Moves between points:
sok: ^>las, *>bam, +>tal
ful: ^>zes, *>mig, +>tud
lon: ^>gab, *>kaz, +>tob
lem: ^>rov, *>nup, +>kuz
biv: ^>gib, *>mam, +>fus
vur: ^>pok, *>fof, +>beg
dol: ^>nek, *>kab, +>mur
guv: ^>zod, *>mit, +>fuv
mam: ^>leb, *>tof, +>las
pok: ^>gub, *>mag, +>mol
mig: ^>mus, *>mup, +>kir
los: ^>giv, *>pob, +>guk
fus: ^>mup, *>las, +>fiv
mus: ^>dol, *>sig, +>nup
bam: ^>los, *>zod, +>zoz
tud: ^>lem, *>kir, +>mag
vib: ^>zar, *>dus, +>vur
zug: ^>sav, *>zes, +>vad
met: ^>ful, *>mut, +>dus
fep: ^>lep, *>gib, +>mig
nek: ^>kir, *>fiv, +>laf
kaz: ^>beg, *>zug, +>daf
gek: ^>fon, *>mol, +>nis
mol: ^>sas, *>vib, +>lok
guk: ^>mam, *>rez, +>sok
sig: ^>kab, *>gor, +>fep
fut: ^>fus, *>sok, +>kab
kuz: ^>zug, *>ful, +>zar
fiv: ^>rir, *>gom, +>neb
mag: ^>kuz, *>met, +>vib
rol: ^>kem, *>nis, +>giv
fuv: ^>vup, *>gek, +>rol
kab: ^>fiv, *>tal, +>lep
beg: ^>mol, *>sav, +>vum
mut: ^>mig, *>fus, +>nek
lep: ^>neb, *>nuf, +>mus
fof: ^>mag, *>laf, +>sav
nus: ^>lon, *>gub, +>fon
gud: ^>sok, *>kem, +>gor
dus: ^>tud, *>nek, +>fof
vad: ^>feg, *>lem, +>gub
mup: ^>sig, *>sus, +>rir
nuf: ^>fut, *>gud, +>sig
tob: ^>goz, *>daf, +>zod
mur: ^>laf, *>lep, +>zes
gab: ^>gek, *>beg, +>goz
laf: ^>met, *>neb, +>dun
neb: ^>mut, *>fut, +>dol
pob: ^>mim, *>lon, +>rez
rir: ^>fep, *>biv, +>mut
mit: ^>nus, *>pok, +>gek
kem: ^>bam, *>guv, +>ruf
zes: ^>dun, *>mus, +>lem
tof: ^>rol, *>goz, +>los
rez: ^>tof, *>tob, +>bam
nis: ^>guv, *>lok, +>mim
mim: ^>fuv, *>gab, +>tof
vum: ^>lok, *>feg, +>lon
gub: ^>kaz, *>kuz, +>sas
giv: ^>ruf, *>mim, +>mam
gom: ^>biv, *>guk, +>fut
rov: ^>fof, *>mur, +>zug
sav: ^>vib, *>dun, +>feg
lok: ^>mit, *>vur, +>gab
gor: ^>tal, *>ruf, +>gib
kir: ^>nup, *>rir, +>met
tal: ^>gom, *>zoz, +>nuf
leb: ^>gud, *>rol, +>sus
zar: ^>vad, *>tud, +>pok
sus: ^>gor, *>giv, +>biv
gib: ^>nuf, *>leb, +>mup
vup: ^>rez, *>fon, +>kem
goz: ^>nis, *>vum, +>pob
sas: ^>daf, *>zar, +>mit
zoz: ^>guk, *>vup, +>gud
nup: ^>mur, *>fep, +>ful
ruf: ^>zoz, *>fuv, +>leb
zod: ^>pob, *>nus, +>vup
daf: ^>vum, *>vad, +>nus
feg: ^>vur, *>rov, +>kaz
dun: ^>dus, *>dol, +>rov
las: ^>sus, *>los, +>gom
fon: ^>tob, *>sas, +>guv

In the rows, zero is written as 507.

The rows follow the links: the fewer symbols apart two points are, the more alike their rows tend to be.

Here are some points, each with a row of numbers. One shown again gets a slightly different row.
ful [624, 805, 506, 327, 631, 791, 622, 374, 643, 537, 603, 501, 434, 775, 659, 625, 513, 679, 584, 565, 612, 743, 241, 502, 604, 491, 763, 329, 389, 578, 409, 495, 301, 599, 468, 426, 765, 389, 490, 765, 554, 686, 532, 717, 558, 499, 580, 681, 647, 309, 475, 534, 969, 308, 739, 371, 608, 383, 266, 606, 437]
lon [430, 546, 528, 752, 546, 298, 613, 527, 383, 438, 420, 578, 880, 427, 434, 440, 715, 642, 592, 904, 464, 468, 551, 487, 742, 564, 345, 502, 757, 552, 878, 689, 621, 523, 309, 772, 375, 345, 534, 515, 508, 452, 851, 801, 391, 559, 437, 503, 519, 594, 454, 806, 230, 598, 492, 628, 296, 292, 464, 642, 406]
kaz [286, 502, 274, 712, 802, 396, 679, 470, 470, 404, 603, 311, 914, 421, 380, 391, 598, 682, 682, 749, 366, 438, 652, 493, 570, 479, 660, 374, 504, 488, 766, 723, 213, 642, 335, 681, 577, 503, 540, 798, 496, 477, 667, 604, 312, 481, 402, 657, 614, 415, 429, 759, 442, 623, 549, 730, 244, 373, 381, 303, 605]
nus [490, 552, 576, 751, 575, 320, 584, 533, 385, 523, 445, 536, 860, 466, 426, 422, 708, 700, 631, 850, 487, 478, 586, 519, 758, 523, 365, 559, 736, 529, 879, 715, 569, 566, 318, 781, 362, 350, 557, 533, 484, 523, 844, 814, 424, 577, 430, 551, 553, 592, 467, 821, 222, 552, 504, 629, 337, 278, 447, 601, 393]
mam [684, 385, 672, 529, 297, 355, 355, 790, 426, 625, 380, 600, 306, 478, 383, 448, 445, 327, 301, 271, 648, 490, 759, 506, 338, 528, 258, 833, 549, 369, 520, 380, 867, 342, 644, 503, 405, 573, 464, 129, 488, 568, 397, 393, 724, 549, 462, 414, 330, 717, 571, 236, 212, 451, 338, 512, 657, 544, 641, 459, 569]
nuf [506, 479, 615, 369, 254, 604, 443, 459, 580, 493, 563, 571, 150, 512, 549, 518, 317, 240, 329, 154, 540, 534, 523, 498, 231, 588, 459, 602, 382, 503, 198, 257, 704, 397, 705, 206, 512, 618, 485, 271, 434, 467, 277, 251, 633, 466, 582, 338, 330, 521, 584, 159, 654, 522, 469, 385, 660, 745, 693, 570, 621]
ruf [513, 290, 474, 605, 346, 270, 386, 747, 419, 455, 369, 581, 466, 336, 330, 418, 475, 227, 285, 355, 512, 416, 835, 455, 240, 595, 285, 731, 521, 378, 512, 398, 815, 298, 637, 482, 402, 616, 472, 186, 514, 500, 377, 306, 541, 514, 406, 342, 314, 746, 572, 262, 160, 598, 292, 579, 522, 576, 666, 376, 653]
zar [477, 552, 450, 512, 780, 627, 594, 386, 515, 567, 568, 404, 692, 567, 580, 579, 592, 804, 760, 734, 452, 459, 274, 552, 838, 344, 677, 335, 541, 555, 618, 735, 156, 737, 313, 724, 489, 455, 552, 849, 566, 485, 652, 648, 405, 536, 550, 697, 774, 361, 412, 872, 618, 474, 628, 548, 412, 404, 380, 506, 339]
rov [316, 705, 464, 519, 677, 707, 752, 234, 639, 448, 776, 284, 600, 625, 587, 453, 417, 703, 686, 477, 396, 559, 382, 529, 547, 517, 783, 307, 353, 607, 453, 611, 149, 747, 404, 412, 720, 499, 531, 829, 366, 477, 596, 566, 409, 461, 553, 648, 571, 201, 498, 608, 932, 558, 722, 560, 410, 522, 436, 521, 596]
gub [309, 519, 235, 662, 795, 417, 659, 437, 467, 368, 566, 338, 942, 419, 445, 460, 630, 666, 672, 807, 363, 459, 594, 476, 600, 468, 679, 310, 500, 509, 729, 691, 202, 616, 331, 677, 596, 491, 524, 825, 525, 480, 635, 608, 268, 502, 418, 623, 653, 410, 436, 798, 470, 623, 552, 693, 233, 387, 359, 348, 552]
gab [380, 539, 481, 760, 522, 285, 585, 485, 393, 409, 406, 588, 876, 372, 430, 407, 723, 580, 588, 904, 420, 442, 565, 473, 691, 609, 353, 482, 768, 579, 841, 651, 653, 492, 353, 733, 368, 346, 536, 509, 489, 423, 814, 797, 347, 543, 409, 467, 470, 610, 446, 780, 221, 659, 486, 631, 274, 314, 491, 667, 405]
tob [249, 445, 453, 795, 434, 226, 595, 438, 407, 329, 485, 527, 850, 269, 422, 320, 620, 465, 546, 755, 319, 374, 675, 486, 558, 647, 313, 484, 695, 546, 760, 618, 663, 487, 395, 630, 337, 435, 557, 424, 392, 313, 761, 625, 318, 506, 400, 364, 359, 599, 506, 697, 207, 801, 392, 681, 230, 469, 633, 622, 557]
gek [333, 508, 475, 800, 493, 253, 602, 458, 387, 339, 418, 588, 882, 328, 436, 375, 684, 531, 568, 876, 351, 426, 596, 452, 622, 626, 344, 459, 735, 575, 812, 627, 655, 488, 362, 691, 370, 353, 557, 473, 464, 381, 816, 746, 312, 507, 396, 408, 432, 617, 478, 736, 214, 726, 450, 642, 249, 363, 545, 663, 468]
mit [492, 565, 600, 757, 597, 337, 604, 568, 388, 582, 486, 507, 831, 500, 426, 410, 680, 747, 634, 774, 490, 491, 612, 554, 785, 487, 370, 598, 726, 501, 910, 740, 528, 628, 294, 787, 364, 358, 561, 537, 475, 503, 851, 789, 475, 554, 452, 599, 577, 554, 456, 828, 239, 534, 516, 654, 339, 273, 430, 550, 405]
mut [585, 559, 281, 187, 578, 727, 472, 476, 647, 432, 532, 472, 278, 591, 580, 657, 410, 345, 409, 372, 559, 663, 373, 436, 273, 491, 788, 292, 252, 513, 158, 304, 366, 389, 665, 266, 812, 588, 429, 669, 627, 631, 173, 374, 545, 443, 535, 526, 564, 422, 526, 244, 856, 396, 598, 340, 651, 598, 386, 391, 598]
zug [417, 636, 589, 568, 743, 685, 636, 318, 573, 632, 715, 299, 597, 626, 581, 498, 453, 844, 792, 498, 457, 465, 340, 616, 769, 365, 703, 453, 455, 554, 554, 746, 88, 865, 309, 629, 524, 507, 576, 803, 417, 470, 642, 556, 454, 532, 601, 726, 705, 264, 467, 799, 746, 465, 649, 583, 447, 484, 453, 463, 432]

Each walk starts at a row. The symbols on each line, taken left to right, move it on to the next point.
Answer with the point's row; about right is enough.
new walk
[368, 651, 585, 571, 732, 680, 668, 284, 589, 601, 752, 275, 603, 634, 580, 450, 409, 822, 768, 448, 441, 486, 370, 594, 718, 381, 726, 436, 422, 542, 524, 724, 93, 854, 331, 568, 537, 526, 582, 796, 391, 485, 640, 534, 459, 504, 596, 717, 670, 213, 475, 760, 781, 500, 647, 594, 432, 506, 464, 467, 482]
* ^ ^ ^ ^ + ^ * +: [367, 769, 398, 444, 634, 730, 719, 220, 685, 395, 701, 380, 586, 659, 628, 502, 481, 646, 639, 581, 432, 627, 297, 504, 508, 566, 830, 233, 368, 629, 429, 523, 242, 637, 438, 374, 780, 438, 500, 822, 427, 550, 562, 651, 416, 430, 566, 633, 559, 230, 474, 570, 960, 522, 736, 485, 448, 470, 346, 601, 559]
+ ^ + + + ^ + * *: [315, 649, 561, 572, 711, 700, 695, 257, 608, 560, 789, 279, 599, 631, 591, 443, 394, 797, 742, 442, 417, 514, 380, 588, 648, 445, 749, 429, 402, 553, 526, 691, 96, 843, 359, 532, 604, 540, 567, 792, 373, 476, 617, 511, 457, 492, 590, 687, 620, 181, 493, 700, 853, 513, 668, 595, 434, 524, 463, 459, 552]
new walk
[567, 314, 554, 591, 326, 301, 388, 761, 438, 530, 411, 568, 423, 393, 350, 407, 453, 268, 291, 314, 546, 453, 842, 488, 261, 580, 281, 770, 539, 371, 537, 401, 817, 328, 652, 464, 421, 628, 480, 164, 493, 515, 371, 311, 593, 516, 411, 383, 316, 737, 585, 254, 183, 544, 301, 569, 564, 560, 663, 391, 623]
+ + ^ * ^: [622, 359, 621, 562, 320, 312, 369, 775, 426, 587, 419, 572, 379, 447, 362, 419, 456, 305, 292, 268, 603, 465, 814, 502, 296, 561, 252, 816, 551, 382, 543, 395, 837, 334, 637, 462, 392, 603, 477, 147, 502, 543, 387, 343, 656, 520, 427, 416, 323, 727, 576, 236, 203, 486, 321, 541, 611, 546, 646, 386, 625]
* * ^ * ^ * ^ ^ ^ +: [397, 538, 544, 789, 700, 354, 654, 595, 440, 589, 603, 347, 865, 516, 367, 330, 564, 796, 686, 643, 465, 454, 749, 567, 697, 456, 499, 631, 596, 434, 903, 800, 358, 707, 292, 761, 457, 453, 556, 602, 418, 537, 783, 642, 470, 560, 424, 684, 571, 468, 472, 779, 316, 539, 511, 771, 349, 304, 439, 361, 557]
new walk
[477, 560, 597, 773, 644, 353, 600, 581, 404, 599, 529, 430, 847, 513, 397, 375, 639, 792, 673, 727, 512, 473, 653, 570, 766, 476, 405, 637, 671, 480, 898, 788, 465, 658, 291, 797, 381, 384, 548, 542, 469, 521, 823, 732, 495, 579, 427, 643, 590, 514, 473, 831, 254, 520, 496, 704, 359, 276, 422, 463, 441]
+ ^ + + ^ * * ^: [361, 537, 489, 778, 740, 350, 679, 552, 442, 557, 633, 311, 899, 488, 334, 306, 560, 769, 672, 613, 425, 436, 762, 556, 638, 445, 532, 587, 561, 427, 878, 770, 318, 709, 305, 741, 495, 475, 537, 638, 421, 525, 749, 597, 419, 549, 420, 679, 580, 448, 488, 752, 333, 586, 529, 786, 284, 326, 437, 309, 586]
* + + * ^ ^ *: [317, 742, 444, 466, 652, 705, 721, 204, 655, 399, 760, 342, 607, 633, 600, 485, 429, 682, 653, 520, 394, 593, 344, 522, 530, 539, 802, 255, 358, 613, 444, 559, 188, 701, 407, 394, 736, 462, 528, 816, 405, 514, 582, 584, 409, 436, 549, 619, 573, 191, 473, 593, 957, 571, 722, 527, 402, 511, 411, 554, 585]
new walk
[306, 699, 509, 549, 690, 687, 707, 237, 620, 505, 798, 254, 596, 625, 605, 432, 385, 733, 723, 431, 395, 521, 380, 557, 590, 467, 791, 372, 373, 576, 497, 629, 122, 806, 385, 474, 662, 510, 551, 805, 358, 471, 595, 515, 424, 459, 585, 660, 607, 190, 484, 659, 869, 551, 669, 581, 420, 535, 445, 492, 579]
* + + ^ ^ + ^ ^: [466, 550, 385, 522, 781, 570, 599, 370, 494, 509, 518, 431, 755, 512, 570, 586, 629, 785, 738, 791, 443, 461, 281, 507, 788, 373, 678, 300, 552, 569, 611, 715, 164, 683, 316, 720, 524, 440, 556, 857, 580, 468, 656, 669, 339, 533, 544, 668, 784, 394, 403, 877, 588, 516, 618, 540, 372, 396, 334, 482, 353]
^ ^ + * + * + * ^: [489, 795, 411, 370, 630, 742, 679, 279, 643, 431, 631, 466, 533, 717, 664, 590, 513, 632, 593, 612, 533, 712, 234, 468, 566, 557, 820, 225, 377, 629, 429, 491, 309, 592, 441, 378, 772, 403, 502, 821, 517, 607, 557, 696, 474, 465, 570, 634, 624, 294, 471, 553, 971, 416, 737, 411, 527, 442, 278, 626, 474]
new walk
[301, 509, 348, 729, 760, 371, 682, 501, 471, 428, 629, 298, 938, 438, 374, 352, 565, 720, 682, 692, 381, 454, 728, 528, 571, 492, 631, 459, 519, 478, 813, 747, 224, 663, 303, 684, 566, 502, 539, 733, 474, 487, 688, 591, 334, 504, 365, 637, 595, 414, 459, 762, 398, 630, 511, 773, 270, 363, 418, 299, 611]
^ * + ^ * * +: [417, 797, 404, 400, 647, 730, 714, 232, 663, 392, 659, 438, 572, 681, 643, 573, 502, 645, 606, 614, 448, 678, 269, 454, 553, 576, 816, 220, 363, 637, 400, 511, 259, 597, 448, 371, 805, 429, 496, 831, 473, 584, 554, 666, 458, 458, 573, 630, 578, 258, 450, 558, 994, 468, 733, 442, 463, 446, 309, 622, 536]
+ + + + * ^: [465, 607, 567, 546, 740, 674, 599, 341, 540, 649, 653, 359, 587, 617, 590, 539, 497, 838, 781, 576, 464, 474, 310, 593, 825, 328, 676, 423, 514, 534, 578, 732, 109, 823, 322, 678, 480, 491, 585, 796, 489, 485, 664, 583, 451, 525, 579, 728, 739, 279, 446, 841, 704, 483, 635, 566, 465, 462, 429, 476, 395]
new walk
[333, 523, 249, 598, 800, 447, 671, 417, 472, 370, 544, 372, 910, 428, 481, 502, 648, 677, 683, 844, 359, 454, 494, 471, 652, 467, 686, 273, 515, 531, 697, 703, 194, 609, 326, 692, 581, 474, 540, 859, 550, 474, 632, 659, 262, 490, 434, 602, 692, 411, 424, 803, 510, 618, 571, 644, 282, 371, 349, 404, 489]
+ ^ ^ + * ^ ^ ^ *: [480, 575, 512, 522, 750, 644, 570, 346, 527, 615, 617, 369, 659, 597, 585, 558, 555, 851, 791, 649, 452, 469, 289, 556, 823, 320, 685, 400, 525, 543, 593, 732, 112, 798, 309, 700, 468, 466, 569, 808, 528, 477, 672, 605, 424, 550, 554, 716, 782, 336, 443, 881, 660, 445, 643, 537, 434, 432, 386, 471, 359]
^ ^ + * * ^: [576, 811, 477, 326, 621, 772, 650, 329, 643, 494, 601, 486, 494, 748, 648, 629, 510, 660, 577, 616, 562, 745, 208, 485, 582, 519, 780, 266, 391, 611, 415, 502, 312, 591, 459, 400, 767, 380, 491, 777, 544, 655, 547, 731, 515, 479, 577, 664, 634, 297, 471, 521, 966, 381, 746, 374, 567, 407, 265, 626, 452]
new walk
[482, 273, 408, 582, 372, 262, 384, 722, 411, 411, 351, 589, 523, 287, 339, 425, 521, 229, 299, 447, 500, 418, 830, 460, 241, 599, 296, 666, 554, 403, 534, 392, 787, 246, 656, 489, 421, 589, 475, 242, 526, 449, 379, 336, 508, 519, 406, 315, 316, 755, 554, 283, 117, 619, 302, 572, 485, 572, 639, 394, 645]
+ * ^ * * *: [380, 516, 253, 564, 796, 507, 606, 393, 484, 408, 531, 382, 867, 449, 519, 542, 657, 707, 699, 858, 381, 470, 403, 475, 686, 446, 708, 253, 532, 561, 657, 704, 180, 625, 343, 684, 566, 453, 529, 859, 570, 464, 637, 676, 282, 505, 436, 644, 703, 409, 405, 819, 538, 579, 603, 610, 293, 363, 332, 426, 434]
* + + * ^ ^ *: [674, 797, 551, 322, 635, 791, 608, 395, 652, 611, 617, 503, 382, 803, 623, 632, 493, 703, 585, 478, 638, 727, 250, 513, 605, 450, 742, 370, 387, 557, 419, 496, 315, 615, 464, 429, 741, 392, 475, 719, 565, 712, 523, 672, 626, 514, 590, 719, 657, 322, 459, 497, 940, 247, 744, 395, 657, 371, 286, 578, 459]
new walk
[280, 465, 456, 768, 449, 221, 595, 433, 426, 304, 449, 539, 871, 294, 437, 364, 659, 495, 534, 838, 336, 406, 645, 457, 574, 642, 322, 468, 723, 581, 779, 599, 658, 480, 407, 643, 375, 416, 551, 460, 431, 326, 803, 681, 303, 510, 419, 376, 378, 593, 495, 712, 204, 771, 447, 660, 229, 415, 569, 640, 508]
^ ^ + ^ + *: [209, 397, 502, 813, 439, 228, 591, 447, 390, 335, 496, 495, 817, 266, 395, 302, 585, 452, 528, 676, 313, 333, 738, 508, 524, 611, 305, 568, 695, 535, 773, 602, 655, 516, 415, 613, 312, 487, 557, 387, 359, 295, 755, 556, 324, 495, 399, 340, 347, 592, 526, 659, 157, 804, 401, 694, 253, 523, 690, 586, 548]
^ * + * + ^ * ^ +: [328, 515, 431, 766, 756, 373, 675, 540, 461, 503, 630, 306, 907, 461, 348, 320, 557, 736, 680, 642, 409, 436, 774, 541, 614, 461, 573, 524, 538, 447, 854, 763, 261, 705, 318, 707, 547, 503, 555, 681, 446, 510, 725, 590, 396, 544, 398, 666, 573, 431, 457, 764, 352, 626, 515, 778, 289, 347, 421, 302, 631]
